Below are the code and all the weights of a small trained network. Each question names an input and a class and asks about switching units off, where a switched-off unit gives its printed mean instead of its output.

import numpy as np


def w(rows, s, z=0):
    codes = np.array(rows[::2]) - 128.0
    scale = np.full(codes.shape[1], s)
    scale[-1] = z or s
    return codes * scale


def f(y):
    return y / 2 * (1 + np.tanh(0.7978845608 * (y + 0.044715 * y**3)))


def log_softmax(a):
    a = a - a.max(-1, keepdims=True)
    return a - np.log(np.exp(a).sum(-1, keepdims=True))


def net(x, mask):
    res = np.array(x, float).reshape(1, 7) / 4 @ E
    y = f(res @ A[0][:, :-1].T + A[0][:, -1])
    res = res + np.where(mask, y, B[0][:, -1]) @ B[0][:, :-1]
    return log_softmax(res[-1] @ U[:, :-1].T + U[:, -1])


A, B = {}, {}
E = w([
[131,129,219,82,229,136,146,162,169,193,74],'x0',
[37,18,140,111,79,148,106,91,162,171,118],'x1',
[220,141,193,23,128,21,27,67,78,128,157],'x2',
[142,89,130,126,129,114,144,130,117,110,140],'x3',
[251,90,75,223,111,135,72,174,156,237,72],'x4',
[173,99,99,16,47,153,170,141,134,96,69],'x5',
[115,203,193,110,2,136,201,53,116,183,45],'x6',
],0.0071)
A[0] = w([
[98,148,195,252,164,79,103,65,146,124,152,170],'neuron 1',
[31,160,118,41,151,111,168,109,94,89,180,28],'neuron 2',
[99,136,161,112,173,77,150,165,147,155,65,12],'neuron 3',
[145,140,190,78,240,161,162,151,142,150,62,85],'neuron 4',
[119,188,185,139,52,126,158,72,133,175,82,214],'neuron 5',
[92,120,135,83,91,15,44,134,114,166,164,61],'neuron 6',
[113,160,13,142,121,135,125,44,45,112,120,36],'neuron 7',
[81,117,158,187,108,135,161,209,163,94,116,28],'neuron 8',
[55,32,131,95,127,128,97,69,178,191,119,188],'neuron 9',
[195,82,83,185,112,131,67,128,103,187,50,3],'neuron 10',
[45,94,79,165,104,255,147,170,157,106,132,168],'neuron 11',
],0.0082,0.0043)
B[0] = w([
[176,70,99,84,107,86,113,133,138,69,21,201],'neuron 1',
[69,129,194,163,92,179,62,173,119,178,18,214],'neuron 2',
[54,91,121,185,101,106,152,83,140,236,183,144],'neuron 3',
[117,84,41,206,121,99,95,89,110,151,205,197],'neuron 4',
[116,162,70,117,122,199,113,137,169,1,144,246],'neuron 5',
[194,197,159,97,151,123,126,99,200,169,167,181],'neuron 6',
[67,114,53,194,21,150,140,23,133,226,175,164],'neuron 7',
[198,132,227,138,61,190,144,100,211,152,135,162],'neuron 8',
[130,172,85,133,136,115,208,110,38,76,148,220],'neuron 9',
[20,136,215,151,76,175,91,161,84,114,91,195],'neuron 10',
[220,156,123,96,155,139,146,141,126,147,142,254],'neuron 11',
],0.0089,0.0096)
U = w([
[54,126,246,162,105,173,113,186,101,161,63,49],'0',
[128,124,123,133,148,157,127,130,115,107,111,254],'1',
[70,93,90,180,100,127,134,71,145,182,183,58],'2',
[139,94,94,89,137,128,131,146,143,103,43,180],'3',
[179,158,209,99,132,156,155,104,220,173,131,48],'4',
[100,107,101,116,149,154,111,181,161,51,140,116],'5',
[127,186,109,153,148,90,175,165,44,115,97,158],'6',
],0.011,0.0066)

Each question gives the input, the list of numbers given to net, and the class t.
The units are the neurons (one row each of A and B). Each row of codes is followed by its name. A weight is (code - 128) times the scale printed after its matrix; where a second scale follows, it is the last column's (A, B and U).
mask holds one flag per neuron, in row order. A switched-off neuron (its flag False) gives its mean, the last column of its row in B, instead of its output. The means were averaged over made-up inputs and are rounded, as every weight is.
A unit's drop is (log p(t) with every unit on - log p(t) with that unit switched off) / (log p(t) with every unit on - log p(t) with every unit switched off).
The circuit of an input: a set's keep is (log p(t) with only the set's units on - log p(t) with every unit switched off) / (log p(t) with every unit on - log p(t) with every unit switched off). Starting from all 11 units, units are removed one at a time, each time the one whose removal leaves the highest keep (on an exact tie, the one counted first), for as long as the keep stays at least 0.8.
units of the circuit, in order: the units of the circuit, biggest drop first
most important unit: the unit with the biggest drop
top k neurons: the k neurons with the biggest drops, biggest first
drop when u is switched off: that unit's drop, to one decimal
input [-3,-8,0,-1,-1,-8,-5], class 3: top neuron -> (neuron 1)
input [4,8,1,-3,2,2,-7], class 6: units of the circuit, in order -> (neuron 9; neuron 5)
input [-5,3,-5,-3,7,3,8], class 5: top 3 neurons -> (neuron 5; neuron 2; neuron 11)
input [-4,-8,8,7,-7,1,-5], class 4: units of the circuit, in order -> (neuron 6; neuron 9)
input [1,-4,8,1,-3,-1,-4], class 4: top 3 neurons -> (neuron 6; neuron 9; neuron 5)
input [3,3,-8,-1,3,7,2], class 4: top 3 neurons -> (neuron 8; neuron 11; neuron 1)
input [6,2,6,-1,-4,-8,8], class 3: top 2 neurons -> (neuron 1; neuron 5)
input [-7,8,-4,-8,1,-6,2], class 1: top 2 neurons -> (neuron 11; neuron 1)
input [-8,-5,-3,-5,5,-6,-4], class 2: top 3 neurons -> (neuron 7; neuron 5; neuron 9)
input [0,0,-4,-2,8,-8,-5], class 0: top 2 neurons -> (neuron 10; neuron 5)
input [8,8,7,5,-1,1,-8], class 2: units of the circuit, in order -> (neuron 4; neuron 3)
input [3,1,-8,4,3,0,-4], class 4: top 2 neurons -> (neuron 8; neuron 11)
input [0,0,8,-3,6,4,-5], class 4: top 2 neurons -> (neuron 6; neuron 2)
input [-3,4,-6,-5,4,-5,-2], class 4: top 3 neurons -> (neuron 8; neuron 11; neuron 5)
input [0,5,6,-4,1,-1,0], class 4: most important unit -> neuron 6
input [-3,-4,-3,6,5,-1,7], class 5: units of the circuit, in order -> (neuron 5; neuron 9)
input [1,1,0,7,-7,-2,5], class 0: drop when neuron 11 is switched off -> 0.1
input [-1,-1,-5,-1,2,2,7], class 5: drop when neuron 11 is switched off -> -0.1
input [1,-7,-7,5,8,5,4], class 0: drop when neuron 10 is switched off -> 1.3
input [2,7,-8,3,7,7,6], class 4: units of the circuit, in order -> (neuron 11)
